[[125 130 126 132 136 135 127 139 133 119 124 132 135 137 125]
 [123 117 121 133 132 134 123 131 131 129 129 125 130 132 123]
 [135 124 130 128 135 129 136 134 132 113 128 119 138 133 126]
 [134 124 131 127 139 128 138 138 134 110 126 113 144 136 127]
 [141 148 136 126 130 132 137 135 128 105 123 150 129 132 129]
 [121 146 129 131 120 128 119 127 121 151 124 148 120 121 135]]
|
[[137 125 125 130 126 132 136 135 127 139 133 119 124 132 135]
 [132 123 123 117 121 133 132 134 123 131 131 129 129 125 130]
 [133 126 135 124 130 128 135 129 136 134 132 113 128 119 138]
 [136 127 134 124 131 127 139 128 138 138 134 110 126 113 144]
 [132 129 141 148 136 126 130 132 137 135 128 105 123 150 129]
 [121 135 121 146 129 131 120 128 119 127 121 151 124 148 120]]

[[126 122 131 130 119 126 127 132 125 119 127 121 129 131 136]
 [135 120 127 115 137 136 123 105 135 127 135 131 125 126 128]
 [126 145 129 122 124 124 130 122 125 123 123 124 124 139 125]]
|
[[131 136 126 122 131 130 119 126 127 132 125 119 127 121 129]
 [126 128 135 120 127 115 137 136 123 105 135 127 135 131 125]
 [139 125 126 145 129 122 124 124 130 122 125 123 123 124 124]]

[[139 120 142 137 137 139 144 113 134 123 119 138 130]
 [123 125 103 127 117 121 128 129 139 133 140 122 141]]
|
[[138 130 139 120 142 137 137 139 144 113 134 123 119]
 [122 141 123 125 103 127 117 121 128 129 139 133 140]]

[[105 115 135 120 149 147]
 [137 116 138 134 119 132]
 [142 141 119 130 111 129]
 [139 145 141 148 127 113]
 [119 129 137 132 119 125]
 [120 125 137 128 113 145]
 [137 119 123 127 137 131]
 [148 149 135  98 116 105]
 [139 122 126 138 137 116]
 [115 120 143 122 132 112]
 [109 151 118 117 119 151]
 [140 131 116 137 124 139]]
|
[[149 147 105 115 135 120]
 [119 132 137 116 138 134]
 [111 129 142 141 119 130]
 [127 113 139 145 141 148]
 [119 125 119 129 137 132]
 [113 145 120 125 137 128]
 [137 131 137 119 123 127]
 [116 105 148 149 135  98]
 [137 116 139 122 126 138]
 [132 112 115 120 143 122]
 [119 151 109 151 118 117]
 [124 139 140 131 116 137]]

[[127 131 127 129 127 127 130 127 130 127 127 127 137 130]
 [130 132 130 130 130 130 126 128 127 130 131 131 135 126]
 [127 136 127 130 127 128 131 126 131 127 127 127 152 130]]
|
[[137 130 127 131 127 129 127 127 130 127 130 127 127 127]
 [135 126 130 132 130 130 130 130 126 128 127 130 131 131]
 [152 130 127 136 127 130 127 128 131 126 131 127 127 127]]

[[130 107 125 129 134 128 130 121 122 118]
 [153 130 132 123 125 131 131 134 131 124]
 [130 117 111 119 120 110 127 135 127 122]]
|
[[122 118 130 107 125 129 134 128 130 121]
 [131 124 153 130 132 123 125 131 131 134]
 [127 122 130 117 111 119 120 110 127 135]]

[[118 107 129 133 113 121 124 122]
 [116 109 123 137 124 125 125 116]
 [118 109 129 133 114 121 124 121]
 [107 105 130 135 110 116 122 113]
 [117 109 128 133 116 121 125 118]
 [108 105 129 135 110 117 122 113]
 [118 109 129 133 114 121 124 121]]
|
[[124 122 118 107 129 133 113 121]
 [125 116 116 109 123 137 124 125]
 [124 121 118 109 129 133 114 121]
 [122 113 107 105 130 135 110 116]
 [125 118 117 109 128 133 116 121]
 [122 113 108 105 129 135 110 117]
 [124 121 118 109 129 133 114 121]]
